Below is a small trained network, with its code and all its weights. Each question gives an input and a class and asks what happens when units are switched off, that is, made to give their printed mean instead of their output.

import numpy as np


def w(rows, s, z=0):
    codes = np.array(rows[::2]) - 128.0
    scale = np.full(codes.shape[1], s)
    scale[-1] = z or s
    return codes * scale


def f(y):
    return y / 2 * (1 + np.tanh(0.7978845608 * (y + 0.044715 * y**3)))


def log_softmax(a):
    a = a - a.max(-1, keepdims=True)
    return a - np.log(np.exp(a).sum(-1, keepdims=True))


def net(x, mask):
    res = np.array(x, float).reshape(1, 5) / 4 @ E
    y = f(res @ A[0][:, :-1].T + A[0][:, -1])
    res = res + np.where(mask, y, B[0][:, -1]) @ B[0][:, :-1]
    return log_softmax(res[-1] @ U[:, :-1].T + U[:, -1])


A, B = {}, {}
E = w([
[216,98,20,141,176,188,180,142,181,123,160,172],'x0',
[112,254,74,81,106,86,131,164,73,120,238,163],'x1',
[171,76,126,35,126,56,64,244,184,177,139,91],'x2',
[127,117,116,116,127,131,124,115,120,121,129,127],'x3',
[198,99,211,79,151,55,165,158,70,43,96,199],'x4',
],0.0072)
A[0] = w([
[190,117,56,103,177,163,182,145,204,154,169,153,39],'neuron 1',
[67,169,232,77,88,82,71,136,42,67,90,111,60],'neuron 2',
[146,49,143,178,120,153,132,114,167,131,39,116,157],'neuron 3',
[22,159,190,110,60,90,93,109,57,165,80,87,57],'neuron 4',
[160,122,108,56,135,80,64,204,132,145,195,102,114],'neuron 5',
[31,165,163,124,55,103,49,89,101,161,92,33,69],'neuron 6',
[75,176,154,194,126,138,223,49,69,100,145,162,116],'neuron 7',
[178,128,60,156,190,177,185,119,158,139,144,173,101],'neuron 8',
[105,47,170,182,146,169,97,87,145,139,30,98,159],'neuron 9',
[140,24,162,176,163,154,156,80,206,115,12,97,147],'neuron 10',
[129,102,106,41,105,65,66,236,187,174,150,91,120],'neuron 11',
[188,107,62,136,179,166,180,155,159,100,156,163,156],'neuron 12',
[213,91,86,131,180,146,200,153,171,121,150,192,31],'neuron 13',
[35,169,211,112,53,91,54,103,63,133,55,98,61],'neuron 14',
[129,198,98,62,106,90,135,159,128,157,220,142,140],'neuron 15',
[122,169,123,115,133,114,127,144,92,102,209,169,73],'neuron 16',
[207,157,55,128,209,169,176,142,169,116,120,165,146],'neuron 17',
[98,166,129,225,134,182,189,37,99,86,153,162,156],'neuron 18',
[130,186,102,110,132,99,149,125,89,127,205,146,148],'neuron 19',
[49,132,59,196,139,205,87,107,190,188,164,43,72],'neuron 20',
[84,248,69,64,98,88,131,165,54,108,227,177,169],'neuron 21',
[173,40,132,74,141,87,62,163,200,188,101,93,111],'neuron 22',
[43,186,46,191,58,201,49,96,199,214,156,36,8],'neuron 23',
[207,122,216,92,153,90,161,158,66,35,115,219,4],'neuron 24',
[134,196,114,103,117,112,115,175,132,124,187,143,96],'neuron 25',
[175,84,113,59,107,63,64,222,184,181,148,90,88],'neuron 26',
[145,11,188,175,173,171,132,95,182,137,27,89,142],'neuron 27',
[194,125,63,156,169,171,150,138,131,115,179,171,35],'neuron 28',
[223,91,201,100,181,53,199,127,57,42,77,216,18],'neuron 29',
[57,185,129,254,132,182,217,26,50,63,110,183,94],'neuron 30',
[90,219,81,100,93,123,120,138,116,138,217,140,138],'neuron 31',
[117,221,94,135,103,133,147,120,55,91,222,178,166],'neuron 32',
[112,169,128,197,158,181,158,73,102,116,148,111,80],'neuron 33',
[182,111,155,70,151,74,154,155,98,80,93,165,46],'neuron 34',
[116,148,161,164,155,126,192,72,76,78,109,200,70],'neuron 35',
[75,152,74,116,101,158,87,133,186,219,148,40,26],'neuron 36',
[104,195,103,100,131,116,143,110,71,96,218,157,174],'neuron 37',
],0.0075,0.0026)
B[0] = w([
[18,107,71,211,43,110,105,127,209,67,179,48,171],'neuron 1',
[30,100,46,201,63,102,106,136,212,62,217,12,204],'neuron 2',
[168,92,196,163,118,99,171,75,106,199,67,142,186],'neuron 3',
[53,80,77,226,38,108,105,110,217,75,187,53,200],'neuron 4',
[90,141,163,75,94,208,55,179,165,187,76,199,185],'neuron 5',
[31,124,81,192,52,126,109,137,185,58,200,41,204],'neuron 6',
[91,164,146,33,85,207,37,203,136,143,110,192,217],'neuron 7',
[39,111,71,212,47,127,98,144,206,85,196,54,175],'neuron 8',
[183,48,190,185,137,96,195,67,112,221,51,148,196],'neuron 9',
[190,42,227,196,146,99,199,57,117,214,62,159,214],'neuron 10',
[105,174,146,42,94,244,40,211,148,164,102,216,207],'neuron 11',
[46,101,101,185,69,99,121,118,194,105,159,79,180],'neuron 12',
[49,108,76,216,61,101,102,146,209,69,203,40,176],'neuron 13',
[36,78,79,235,56,135,114,97,210,85,166,61,208],'neuron 14',
[161,90,184,163,90,86,180,70,99,203,78,135,194],'neuron 15',
[161,94,177,147,150,117,175,96,111,160,85,129,169],'neuron 16',
[49,104,115,202,67,128,127,131,216,85,155,64,183],'neuron 17',
[116,139,148,38,80,181,62,228,139,150,104,208,221],'neuron 18',
[178,85,177,160,141,102,172,87,122,197,64,135,184],'neuron 19',
[213,223,97,56,225,50,197,147,39,63,177,81,210],'neuron 20',
[201,43,215,188,145,103,184,46,128,209,15,174,248],'neuron 21',
[129,132,176,71,73,204,53,202,128,187,80,217,199],'neuron 22',
[220,233,64,52,231,35,224,149,32,37,201,73,231],'neuron 23',
[207,205,53,72,216,59,199,161,51,18,198,61,210],'neuron 24',
[166,66,178,158,131,107,162,97,113,193,89,136,168],'neuron 25',
[114,173,165,48,125,226,19,231,168,154,123,198,203],'neuron 26',
[175,37,214,165,147,86,203,60,100,222,43,162,215],'neuron 27',
[46,87,66,201,76,94,117,137,200,86,163,49,164],'neuron 28',
[205,224,55,54,212,24,204,144,19,50,206,78,224],'neuron 29',
[82,174,117,3,85,224,35,248,141,141,101,236,254],'neuron 30',
[181,70,203,171,161,94,186,57,120,193,64,155,207],'neuron 31',
[174,47,188,191,156,90,187,66,138,206,66,134,223],'neuron 32',
[121,155,150,54,116,191,81,210,139,151,107,199,177],'neuron 33',
[175,227,70,63,193,78,166,163,51,79,160,94,176],'neuron 34',
[111,172,142,48,139,212,45,218,117,147,118,183,188],'neuron 35',
[201,204,78,42,210,42,162,172,11,52,201,111,189],'neuron 36',
[150,80,187,158,139,98,188,101,129,198,66,136,205],'neuron 37',
],0.0064,0.012)
U = w([
[187,30,210,191,152,113,177,34,118,220,21,158,126],'0',
[97,163,141,22,98,255,11,217,152,155,96,224,166],'1',
[201,220,70,69,237,51,184,137,38,43,200,57,111],'2',
[4,76,79,251,42,128,90,100,226,73,193,19,2],'3',
],0.01,0.0028)

Each question gives the input, the list of numbers given to net, and the class t.
The units are the neurons (one row each of A and B). Each row of codes is followed by its name. A weight is (code - 128) times the scale printed after its matrix; where a second scale follows, it is the last column's (A, B and U).
mask holds one flag per neuron, in row order. A switched-off neuron (its flag False) gives its mean, the last column of its row in B, instead of its output. The means were averaged over made-up inputs and are rounded, as every weight is.
A unit's drop is (log p(t) with every unit on - log p(t) with that unit switched off) / (log p(t) with every unit on - log p(t) with every unit switched off).
The circuit of an input: a set's keep is (log p(t) with only the set's units on - log p(t) with every unit switched off) / (log p(t) with every unit on - log p(t) with every unit switched off). Starting from the 12 units with the biggest drops (on a tie, the unit counted first), units are removed one at a time, each time the one whose removal leaves the highest keep (on an exact tie, the one counted first), for as long as the keep stays at least 0.8.
circuit, biggest first: the units of the circuit, biggest drop first
unit that matters most: the unit with the biggest drop
k most important neurons: the k neurons with the biggest drops, biggest first
drop of u: that unit's drop, to one decimal
input [-6,-5,2,-8,-3], class 3: circuit, biggest first => neuron 6
input [3,-2,0,-6,2], class 3: 2 most important neurons => neuron 21; neuron 23
input [-6,-5,5,-1,6], class 2: 4 most important neurons => neuron 29; neuron 24; neuron 34; neuron 21
input [8,-7,6,-1,-5], class 3: 2 most important neurons => neuron 1; neuron 13
input [6,-6,7,-5,5], class 1: 2 most important neurons => neuron 26; neuron 22
input [-3,5,-2,0,-6], class 2: 3 most important neurons => neuron 23; neuron 20; neuron 36
input [8,3,-7,-6,-7], class 3: 4 most important neurons => neuron 8; neuron 28; neuron 1; neuron 17
input [0,-3,6,0,-6], class 1: 2 most important neurons => neuron 22; neuron 11
input [-2,7,-8,4,8], class 1: 2 most important neurons => neuron 30; neuron 7
input [-6,-6,7,-7,7], class 1: 2 most important neurons => neuron 22; neuron 26
input [3,0,-6,-5,7], class 2: 3 most important neurons => neuron 29; neuron 24; neuron 11
input [6,-4,5,-3,5], class 3: 2 most important neurons => neuron 13; neuron 30
input [-2,-2,-5,2,-7], class 2: 2 most important neurons => neuron 23; neuron 20
input [-5,0,1,7,4], class 3: circuit, biggest first => neuron 2
input [-3,6,-8,-4,-6], class 1: 3 most important neurons => neuron 30; neuron 7; neuron 18
input [-5,3,-4,0,6], class 2: 2 most important neurons => neuron 29; neuron 24
input [0,2,-5,-4,5], class 1: 2 most important neurons => neuron 30; neuron 23
input [-7,-7,-8,-4,-4], class 1: drop of neuron 33 => 0.1
input [4,2,-4,5,-3], class 1: drop of neuron 6 => 0.2
input [4,2,1,-3,-1], class 3: drop of neuron 13 => 0.0
input [5,4,1,7,-4], class 3: drop of neuron 29 => 0.2
input [-4,8,-7,-2,-4], class 0: unit that matters most => neuron 21
